Below is a small trained network, with its code and all its weights. Each question gives an input and a target symbol and asks what happens when units are switched off, that is, made to give their printed mean instead of their output.

import numpy as np


def w(rows, s, z=0):
    codes = np.array(rows[::2]) - 128.0
    scale = np.full(codes.shape[1], s)
    scale[-1] = z or s
    return codes * scale


def f(y):
    return np.maximum(y, 0)


def softmax(a):
    e = np.exp(a - a.max(-1, keepdims=True))
    return e / e.sum(-1, keepdims=True)


def log_softmax(a):
    a = a - a.max(-1, keepdims=True)
    return a - np.log(np.exp(a).sum(-1, keepdims=True))


def net(x, mask):
    ids = ['ΔΛΞΠΣΦΨΩαβεζηθμτ'.index(c) for c in x.split()]
    T = len(ids)
    res = E[ids] + P[:T]
    q, k, v = (res @ M[0].T for M in (Q, K, V))
    z = softmax(np.where(np.tri(T) > 0, q @ k.T / 3**0.5, -1e9)) @ v
    res = res + np.where(mask[0], z, O[0][:, -1]) @ O[0][:, :-1]
    y = f(res @ A[0][:, :-1].T + A[0][:, -1])
    res = res + np.where(mask[1:13], y, B[0][:, -1]) @ B[0][:, :-1]
    return log_softmax(res[-1] @ U[:, :-1].T + U[:, -1])


Q, K, V, O, A, B = {}, {}, {}, {}, {}, {}
E = w([
[151,121,118,138],'Δ',
[54,167,5,25],'Λ',
[127,149,174,94],'Ξ',
[127,131,163,118],'Π',
[158,120,111,177],'Σ',
[125,132,165,129],'Φ',
[138,116,136,138],'Ψ',
[108,107,161,93],'Ω',
[95,96,175,107],'α',
[156,104,100,171],'β',
[150,110,116,159],'ε',
[129,84,122,143],'ζ',
[125,81,124,163],'η',
[144,161,162,120],'θ',
[165,147,123,148],'μ',
[131,113,145,139],'τ',
],0.02)
P = w([
[209,100,184,126],'0',
[229,101,97,84],'1',
[174,97,202,38],'2',
[191,100,171,74],'3',
[25,219,123,231],'4',
[105,157,90,70],'5',
[126,155,90,120],'6',
[142,152,84,160],'7',
[59,198,5,175],'8',
[115,146,103,136],'9',
[124,146,98,156],'10',
[22,169,184,234],'11',
],0.013)
Q[0] = w([
[199,75,82,2],'h1',
[248,64,153,111],'h1',
[218,66,219,97],'h1',
],0.0093)
K[0] = w([
[142,100,213,117],'h1',
[142,126,239,243],'h1',
[167,123,187,245],'h1',
],0.012)
V[0] = w([
[115,191,203,131],'h1',
[207,213,112,156],'h1',
[123,56,154,251],'h1',
],0.015)
O[0] = w([
[40,96,134,254,51],'h1',
[69,7,58,82,128],'h1',
[84,191,114,97,1],'h1',
],0.018,0.004)
A[0] = w([
[140,142,99,148,184],'n1',
[109,119,127,171,134],'n2',
[101,148,95,76,167],'n3',
[109,79,94,102,142],'n4',
[92,160,197,122,120],'n5',
[183,115,153,113,44],'n6',
[76,179,97,132,229],'n7',
[159,102,171,188,17],'n8',
[125,85,173,157,134],'n9',
[4,183,77,128,151],'n10',
[188,81,88,133,107],'n11',
[54,170,92,111,2],'n12',
],0.013,0.01)
B[0] = w([
[106,81,194,64,183],'n1',
[177,199,214,134,165],'n2',
[141,29,154,149,213],'n3',
[156,119,138,181,214],'n4',
[156,98,82,140,180],'n5',
[40,141,51,192,203],'n6',
[43,246,127,31,226],'n7',
[98,86,99,37,188],'n8',
[160,184,109,142,201],'n9',
[168,204,1,191,193],'n10',
[90,187,194,129,255],'n11',
[245,173,128,250,138],'n12',
],0.0084,0.01)
U = w([
[100,127,174,57,75],'Δ',
[111,142,107,200,82],'Λ',
[150,145,66,158,77],'Ξ',
[82,169,99,183,26],'Π',
[83,187,179,151,54],'Σ',
[102,74,163,102,208],'Φ',
[130,174,93,121,36],'Ψ',
[116,117,93,109,143],'Ω',
[68,92,105,156,176],'α',
[159,117,94,106,101],'β',
[39,144,107,138,102],'ε',
[165,133,116,144,57],'ζ',
[251,122,141,140,253],'η',
[75,147,125,173,102],'θ',
[119,103,184,164,228],'μ',
[58,119,120,126,144],'τ',
],0.012,0.0057)

Each question gives the input, a string of symbols that net reads in full, and the target symbol t.
The units are the heads (3 rows each of Q, K, V and O) and the neurons (one row each of A and B). Each row of codes is followed by its name. A weight is (code - 128) times the scale printed after its matrix; where a second scale follows, it is the last column's (O, A, B and U).
mask holds one flag per unit, heads first, then neurons. A switched-off unit (its flag False) gives its mean, the last column of its rows in O or B, instead of its output. The means were averaged over made-up inputs and are rounded, as every weight is.
A unit's drop is (log p(t) with every unit on - log p(t) with that unit switched off) / (log p(t) with every unit on - log p(t) with every unit switched off).
The circuit of an input: a set's keep is (log p(t) with only the set's units on - log p(t) with every unit switched off) / (log p(t) with every unit on - log p(t) with every unit switched off). Starting from the 12 units with the biggest drops (on a tie, the unit counted first), units are removed one at a time, each time the one whose removal leaves the highest keep (on an exact tie, the one counted first), for as long as the keep stays at least 0.8.
units of the circuit, in order: the units of the circuit, biggest drop first
unit that matters most: the unit with the biggest drop
top k neurons: the k neurons with the biggest drops, biggest first
drop of u: that unit's drop, to one decimal
input Φ τ Σ Π Λ ε Π Π Σ ε Ξ α, target η: unit that matters most => n9
input η Φ Ξ, target Ψ: units of the circuit, in order => [h1, n10]
input ε ε α Ξ ε θ μ Σ Λ η, target η: top 2 neurons => [n7, n9]
input Φ α Ξ α, target Π: units of the circuit, in order => [h1, n10]
input Σ μ ζ, target Ξ: units of the circuit, in order => [h1, n10, n12]
input α Δ Ψ α β Φ Ξ α η Φ Ψ Φ, target Ψ: units of the circuit, in order => [h1, n10]
input μ Φ η Σ Π Ω ε ζ Λ ζ, target η: top 3 neurons => [n7, n8, n6]
input α Σ Δ η μ, target Ξ: top 2 neurons => [n10, n12]
input α τ ζ τ ζ α θ α Δ τ β Ω, target Φ: units of the circuit, in order => [h1, n3]
input ε ε α Ψ Λ ζ α Π Ψ Ξ, target η: units of the circuit, in order => [n7, h1]
input Δ Ξ α Π Λ θ, target η: top 4 neurons => [n7, n6, n9, n11]
input Σ η α Δ, target Ξ: top 2 neurons => [n10, n12]
input Ω ζ η τ α ζ Φ Ξ α, target Δ: units of the circuit, in order => [h1, n10, n6, n4]
input α β α Δ, target Σ: units of the circuit, in order => [h1]
input Δ β ε, target Φ: units of the circuit, in order => [h1, n10, n3]
input η ζ Π Ξ Ψ, target Δ: units of the circuit, in order => [h1, n10]
input Π η α Π ε, target Ψ: top 2 neurons => [n7, n10]
input α η Λ η μ, target η: top 2 neurons => [n9, n7]
input η η Δ Δ, target Ψ: top 2 neurons => [n7, n10]
input α ζ ε Ξ ε Δ Λ ε Δ τ, target η: unit that matters most => n7
input β Λ τ β η Ξ Ω, target η: top 2 neurons => [n7, n6]
input Ω Σ α, target η: top 2 neurons => [n7, n5]
input α ζ Ξ, target Σ: drop of h1 => 1.6
input μ ζ θ η Δ, target Δ: drop of h1 => 0.6
